(in the rows, 128 means zero)
Each row is followed by its group and then its class within the group.
[144 148 105 173 139 159 142 180 147 190 152 126  98 147 136 113 105 135
 112 108 127 116 164  85 152 140 124 102  86 140 129 126 119 100 153 159
 104 172 124 123 129 163  93 138 100 146 113 131 146 131 131 132 126 146
 152 137 174 132 130 109 131 147 157 173 168 129] : L <88>
[127 149 104 121  83  85 158 118 111 101 131  98  64 145 128 145 120 127
 114 161  76 112 208 131 111 163  84 143 144 171 127 136 146 130 166 172
 136 118  96 163  82 157 157  76 160 161  79 125 161 178  82 119 104 152
 162 164 119 128 140 106 149 102 123 115  51 128] : T <112>
[128 154 122 167 118 137 153 175 134 181 158 132  92 148 131 147  95 124
 107 122  88 121 173 117 130 148 118 151  98 135 132 124 119 105 154 149
 126 143 127 133 122 152  96 113 108 129 105 159 150 155 104 144 103 135
 141 135 154 152 132 121 125 126 125 152 142 126] : L <92>
[150 134 132 106  69  86 130 102 119  87 123 113  94 163 115 180 149 122
  88 156  84 137 177 113  88 136  96 120 123 120 143 135 133 114 135 144
 149 143 115 154  98 137 164 105 192 150  73 126 153 122 112 122 138 122
 174 129 105 115 126 133 121 122 125  92  96 131] : T <103>
[148 117 117 175 117 122 128 202 155 187 137 126 100 146 130 135 157 121
 101 116 117 117 164 103 107 150 114 121  80 101 125 117 121 109 133 164
 143 162 134 131 122 148 102 148 133 145  96 151 164 127 162 130 126 147
 154 123 167 142 122 115 116 137 151 146 146 126] : L <104>
[141 130 169 106  73  87 140  97 108  78 134 108  90 162 119 185  93 131
  98 169  72 144 153 119 133 136  92 136 153 159 151 148 109  90 152 129
 142 143 108 149 132 134 161 103 154 139  85 138 132 139  91 132 134 101
 173 144  98 117 129 120 108 132 106  97 122 136] : T <112>
[149 147 115 122 140 164 118 126 123 145 131 113 124 135 113 118 160 112
 125 110 131 138 134 106 141 121 113  93 110 145 111 117 105 133 122 133
 123 158 120 136 151 148 130 140 115 162 111 129 132 114 156 141 149 148
 156  93 148 112 123 121 134 140 136 148 162 106] : L <92>
[137 161 121 116  61  96 172 118  67  36 135 126  57 185  83 159  78 141
 113 161   4 136 197 123 168 164  67 180 161 186 156 137  95 123 193 127
 148 120  63 181 159 169 151  79 175 151  48 156 155 227  70 147 112 142
 203 143 137 117 119 103 137  99  95 131  89 122] : T <112>
[148 138 121 192 144 157 139 190 150 188 171 134 123 151 147 112 114 136
 124 113 128 122 139  94 166 124 124 136  98 145 126 134 112  82 147 134
 106 170 123 117 140 157  85 131 110 136 132 155 115 152 113 134 127 133
 134 252 159 128 142 113 126 153 131 150 171 133] : L <88>
[136 143 121 153 147 153 150 133 120 105 135 160 136 117 125  95  62 180
 162 108  97 135 126 113 195 109 133 145 144 127 124 143 110 131 170  83
 118 140  94 140 141 157 116 132 107 126 136 114 112 186  94 139 128 140
 127 137 140 115 122 104 132 120 131 166 164 135] : Q <87>
[128 146 129 144 145 164 139 143 107  81 120 170 158 108 116  93  71 173
 163  97  83 131 115 137 189 102 141 165 141 105 123 140 123 166 160  55
 128 113  99 140 157 146 123 148 112 125 149 126 116 204 120 141 126 158
 134 109 145 128  91 114 142 100 125 160 158 124] : Q <99>
[153 147 136 118  80  98 150 118 114  74 120 104  95 161 128 191 100 140
  97 159  46 143 199 110 112 110  88 136 129 121 133 143 124 114 162 118
 140 150  90 174  91 162 161 105 141 153  74 126 155 141  98 106 125 126
 182 142 108 122 112 112 111 104 118 108 105 135] : T <89>
[135 159 116 104  78 103 162 124 101  89 108 110  87 150 105 158 146 138
 113 158  48 119 198 132 114 166  91 146 127 128 133 124 134 143 155 141
 155 114 100 163  98 169 153 105 169 150  72 133 162 173 107 137 113 158
 175 138 140 123 105 118 138  86 125 127  77 131] : T <103>
[147 149 128  98  22  88 138 104  93  56 115 125  96 159 102 163 130 139
 111 159  65 147 175 128 105 144  90 137 143 132 146 139 125 135 158 123
 159 126  96 167 109 146 172  94 182 146  74 123 153 163 104 126 135 128
 177 134 107 108 112 116 127 113 112 105  81 127] : T <103>
[141 153 148 113 105 136 150 135 107  82 118 139 119 123 113 199 113 145
  97 118  24 123 181 145 114 137 107 148 114  88 118 123 118 151 139  81
 155 122  74 164 100 159 139 119 108 149  94 123 163 128 122 145  98 140
 184 106 116 147  77 131 117  91 115 133 141 130] : C <110>
